13 -498 -480 62 729 305 -19 -532 16
13 -536 480 -477 388 -505 81 581 -409
4 -644 154 708 -360 -155 488 -596 -409
5 -607 -227 712 316 -505 -19 498 -389
:
13 -498 -480 62 729 305 -19 -532 16
5 -607 -227 712 316 -505 -19 498 -389
4 -644 154 708 -360 -155 488 -596 -409
13 -536 480 -477 388 -505 81 581 -409

-296 -52 114 112 -353 -475 -41 -687
-73 -30 47 29 -58 -109 -60 -144
:
-73 -30 47 29 -58 -109 -60 -144
-296 -52 114 112 -353 -475 -41 -687

114 161 4 -4 309 -66 -255 -51 -170 -158 319 212 189 -119 100
-260 -439 47 114 -282 157 252 122 417 233 -358 -360 -295 -91 -201
-442 -692 -13 261 -302 198 320 178 729 381 -595 -602 -243 -388 -362
9 27 -3 -5 28 1 -26 -6 -23 -20 28 23 25 -5 12
:
-442 -692 -13 261 -302 198 320 178 729 381 -595 -602 -243 -388 -362
9 27 -3 -5 28 1 -26 -6 -23 -20 28 23 25 -5 12
114 161 4 -4 309 -66 -255 -51 -170 -158 319 212 189 -119 100
-260 -439 47 114 -282 157 252 122 417 233 -358 -360 -295 -91 -201

-38 -167 1 150 -75 302 314 207 302 103
-15 -13 -286 36 -109 395 203 -123 -124 -221
226 -165 520 -440 158 -192 83 -27 699 -115
:
-15 -13 -286 36 -109 395 203 -123 -124 -221
-38 -167 1 150 -75 302 314 207 302 103
226 -165 520 -440 158 -192 83 -27 699 -115

92 -4 -742 53 118 2 37
48 4 -445 44 84 -9 22
28 -12 -308 10 10 21 -20
14 -75 -212 26 8 31 -121
-19 2 14 26 27 -23 -29
-128 -51 752 56 16 -71 -160
-20 59 16 -18 -27 -11 52
-5 32 -80 -4 -10 -4 21
-70 14 355 21 4 -49 -33
-83 23 448 63 75 -95 -21
96 9 -764 45 109 5 58
-29 -96 79 88 94 -34 -166
:
96 9 -764 45 109 5 58
92 -4 -742 53 118 2 37
48 4 -445 44 84 -9 22
28 -12 -308 10 10 21 -20
14 -75 -212 26 8 31 -121
-5 32 -80 -4 -10 -4 21
-19 2 14 26 27 -23 -29
-20 59 16 -18 -27 -11 52
-29 -96 79 88 94 -34 -166
-70 14 355 21 4 -49 -33
-83 23 448 63 75 -95 -21
-128 -51 752 56 16 -71 -160

123 186 160 40 363 -161 -80 -170
-18 -65 76 71 61 -101 91 -55
48 68 100 -21 141 138 3 -50
-187 103 197 -139 34 -147 58 -79
17 -279 -43 393 226 -357 -195 -684
-38 274 288 2 506 -542 -277 -782
:
17 -279 -43 393 226 -357 -195 -684
-18 -65 76 71 61 -101 91 -55
48 68 100 -21 141 138 3 -50
123 186 160 40 363 -161 -80 -170
-187 103 197 -139 34 -147 58 -79
-38 274 288 2 506 -542 -277 -782

-67 54 81 27 152 -2 -29 60 1
-61 108 133 18 45 -4 193 43 -39
-169 -128 -78 -39 -9 -126 265 -13 -67
-82 -15 -43 -9 34 -56 323 64 -3
83 87 52 -57 -94 -28 -561 -233 -20
-57 108 34 98 6 -79 -354 139 92
53 95 66 35 17 -2 -358 31 -19
:
-169 -128 -78 -39 -9 -126 265 -13 -67
-82 -15 -43 -9 34 -56 323 64 -3
-57 108 34 98 6 -79 -354 139 92
83 87 52 -57 -94 -28 -561 -233 -20
53 95 66 35 17 -2 -358 31 -19
-67 54 81 27 152 -2 -29 60 1
-61 108 133 18 45 -4 193 43 -39

25 -41 40 17 -28 -6 21 17 40 -10
-148 5 -415 374 46 -122 -45 -12 -30 -19
-13 59 -13 -19 -5 7 62 49 69 1
-127 48 -7 9 -61 728 692 -148 443 -8
-39 -73 18 -44 -63 131 93 -87 135 23
105 -196 650 -486 -30 32 22 27 -38 -10
-167 22 -1 28 -75 605 539 -189 480 37
-41 70 32 64 -44 -13 -36 32 47 43
:
-148 5 -415 374 46 -122 -45 -12 -30 -19
-13 59 -13 -19 -5 7 62 49 69 1
-127 48 -7 9 -61 728 692 -148 443 -8
-167 22 -1 28 -75 605 539 -189 480 37
-39 -73 18 -44 -63 131 93 -87 135 23
-41 70 32 64 -44 -13 -36 32 47 43
25 -41 40 17 -28 -6 21 17 40 -10
105 -196 650 -486 -30 32 22 27 -38 -10

-54 25 10 -101 -35 45 -47 19 -56 -41 73
47 776 -70 114 214 -495 -290 -65 229 -415 -136
:
47 776 -70 114 214 -495 -290 -65 229 -415 -136
-54 25 10 -101 -35 45 -47 19 -56 -41 73
---
-162 66 -32 -317 -279 -411 3 -123 24 -138
-56 35 -229 -311 -96 -344 -116 -406 -479 -587
-59 -43 111 26 258 -417 82 30 253 -158
94 -140 54 97 -287 228 -66 45 -446 -136
-174 -133 118 -66 331 237 -43 -179 503 103
:
103 503 -179 -43 237 331 -66 118 -133 -174
-136 -446 45 -66 228 -287 97 54 -140 94
-158 253 30 82 -417 258 26 111 -43 -59
-587 -479 -406 -116 -344 -96 -311 -229 35 -56
-138 24 -123 3 -411 -279 -317 -32 66 -162

115 -56
-46 -15
-749 426
111 -24
-213 -23
-760 441
-728 392
-702 366
:
366 -702
392 -728
441 -760
-23 -213
-24 111
426 -749
-15 -46
-56 115

-192 -219 -53 -26 228 -164 68 -140 53 -184 -54 -32 -63 39
31 39 4 -83 -248 92 -314 162 -178 -127 442 -23 220 155
97 3 -737 -2 391 -42 360 -2 -219 17 300 -48 -439 -98
232 83 -37 -56 -120 42 -79 -139 -28 4 -138 -148 -28 -189
:
-189 -28 -148 -138 4 -28 -139 -79 42 -120 -56 -37 83 232
-98 -439 -48 300 17 -219 -2 360 -42 391 -2 -737 3 97
155 220 -23 442 -127 -178 162 -314 92 -248 -83 4 39 31
39 -63 -32 -54 -184 53 -140 68 -164 228 -26 -53 -219 -192

-456 -114 -791 333 -143 -115 -705 143 -328 -314 -120 632 545 -225 238
-105 432 428 329 -147 -465 403 -195 -496 657 213 712 466 -736 260
-559 503 -675 240 502 12 -686 102 521 -378 -200 -570 495 -738 10
680 -97 -539 344 -116 -4 -507 478 -557 -746 -402 -669 -170 -480 530
403 -151 70 -84 -660 -447 -649 -500 153 745 -374 794 721 635 -203
:
-203 635 721 794 -374 745 153 -500 -649 -447 -660 -84 70 -151 403
530 -480 -170 -669 -402 -746 -557 478 -507 -4 -116 344 -539 -97 680
10 -738 495 -570 -200 -378 521 102 -686 12 502 240 -675 503 -559
260 -736 466 712 213 657 -496 -195 403 -465 -147 329 428 432 -105
238 -225 545 632 -120 -314 -328 143 -705 -115 -143 333 -791 -114 -456

255 320 -363 78 -277 -691 -54
202 256 -300 -7 -231 -671 -68
:
-68 -671 -231 -7 -300 256 202
-54 -691 -277 78 -363 320 255

148 321 -172 122 138 20 71 44 177 137 -49
409 72 -119 -105 -7 148 53 38 184 -65 11
78 723 -514 17 50 99 269 153 64 10 -43
19 181 -146 -83 -59 192 124 -33 72 -264 -164
306 -121 -151 107 -8 26 251 197 281 -72 -181
-121 11 -112 320 80 157 124 -15 -19 238 33
162 264 -223 -58 73 138 -75 74 223 78 -38
-31 21 -13 82 208 -211 50 138 85 134 14
:
14 134 85 138 50 -211 208 82 -13 21 -31
-38 78 223 74 -75 138 73 -58 -223 264 162
33 238 -19 -15 124 157 80 320 -112 11 -121
-181 -72 281 197 251 26 -8 107 -151 -121 306
-164 -264 72 -33 124 192 -59 -83 -146 181 19
-43 10 64 153 269 99 50 17 -514 723 78
11 -65 184 38 53 148 -7 -105 -119 72 409
-49 137 177 44 71 20 138 122 -172 321 148
